Below is a small trained network, with its code and all its weights. Each question gives an input and a class and asks what happens when units are switched off, that is, made to give their printed mean instead of their output.

import numpy as np


def w(rows, s, z=0):
    codes = np.array(rows[::2]) - 128.0
    scale = np.full(codes.shape[1], s)
    scale[-1] = z or s
    return codes * scale


def norm(h):
    return h / np.sqrt((h * h).mean(-1, keepdims=True) + 1e-5)


def f(y):
    return np.maximum(y, 0)


def log_softmax(a):
    a = a - a.max(-1, keepdims=True)
    return a - np.log(np.exp(a).sum(-1, keepdims=True))


def net(x, mask):
    res = np.array(x, float).reshape(1, 6) / 4 @ E
    u = 0
    for l in range(3):
        y = f(norm(res) @ A[l][:, :-1].T + A[l][:, -1])
        res = res + np.where(mask[u : u + 3], y, B[l][:, -1]) @ B[l][:, :-1]
        u += 3
    return log_softmax(norm(res)[-1] @ U[:, :-1].T + U[:, -1])


A, B = {}, {}
E = w([
[128,129,128,128],'x0',
[132,133,132,133],'x1',
[121,119,121,120],'x2',
[106,208,82,1],'x3',
[27,195,126,204],'x4',
[119,116,124,118],'x5',
],0.0084)
A[0] = w([
[87,162,113,156,143],'L0N1',
[137,155,145,95,64],'L0N2',
[246,93,101,67,1],'L0N3',
],0.011,0.00086)
B[0] = w([
[127,59,250,82,179],'L0N1',
[109,138,42,140,161],'L0N2',
[91,151,207,145,254],'L0N3',
],0.012,0.0075)
A[1] = w([
[117,243,29,73,249],'L1N1',
[141,93,88,115,54],'L1N2',
[253,144,156,88,62],'L1N3',
],0.011,0.0018)
B[1] = w([
[160,111,34,193,253],'L1N1',
[9,81,111,148,129],'L1N2',
[79,105,176,130,174],'L1N3',
],0.011,0.0055)
A[2] = w([
[161,118,168,255,254],'L2N1',
[151,17,100,85,31],'L2N2',
[80,208,221,106,222],'L2N3',
],0.0079,0.0032)
B[2] = w([
[200,135,18,50,249],'L2N1',
[78,119,127,112,132],'L2N2',
[58,254,143,21,254],'L2N3',
],0.0072)
U = w([
[41,156,193,42,2],'0',
[180,83,2,128,254],'1',
],0.0091,0.0008)

Each question gives the input, the list of numbers given to net, and the class t.
The units are the neurons (one row each of A and B). Each row of codes is followed by its name. A weight is (code - 128) times the scale printed after its matrix; where a second scale follows, it is the last column's (A, B and U).
mask holds one flag per neuron, layer by layer. A switched-off neuron (its flag False) gives its mean, the last column of its row in B, instead of its output. The means were averaged over made-up inputs and are rounded, as every weight is.
A unit's drop is (log p(t) with every unit on - log p(t) with that unit switched off) / (log p(t) with every unit on - log p(t) with every unit switched off).
The circuit of an input: a set's keep is (log p(t) with only the set's units on - log p(t) with every unit switched off) / (log p(t) with every unit on - log p(t) with every unit switched off). Starting from all 9 units, units are removed one at a time, each time the one whose removal leaves the highest keep (on an exact tie, the one counted first), for as long as the keep stays at least 0.8.
circuit, biggest first: the units of the circuit, biggest drop first
unit that matters most: the unit with the biggest drop
k most important neurons: the k neurons with the biggest drops, biggest first
drop when u is switched off: that unit's drop, to one decimal
input [-4,5,6,3,1,-2], class 1: circuit, biggest first : [L0N3; L1N1]
input [-5,4,-7,-3,-2,4], class 1: unit that matters most : L2N1
input [-7,4,3,5,4,-4], class 1: circuit, biggest first : [L0N3; L1N1]
input [4,-1,-3,6,3,8], class 1: circuit, biggest first : [L1N1; L0N3]
input [-8,-4,5,-2,-1,6], class 1: 4 most important neurons : [L0N1; L2N1; L0N3; L1N3]
input [-8,-4,-2,-4,-8,-4], class 0: 3 most important neurons : [L1N1; L0N3; L1N3]
input [6,-4,3,-4,-5,8], class 0: 2 most important neurons : [L1N1; L0N3]
input [-6,-1,5,-4,-7,5], class 0: drop when L0N3 is switched off : 0.3
input [6,4,5,6,1,-3], class 1: drop when L1N1 is switched off : 0.2
input [0,1,7,8,0,0], class 1: drop when L1N1 is switched off : 0.4
input [-7,7,7,6,1,2], class 1: drop when L0N1 is switched off : 0.0
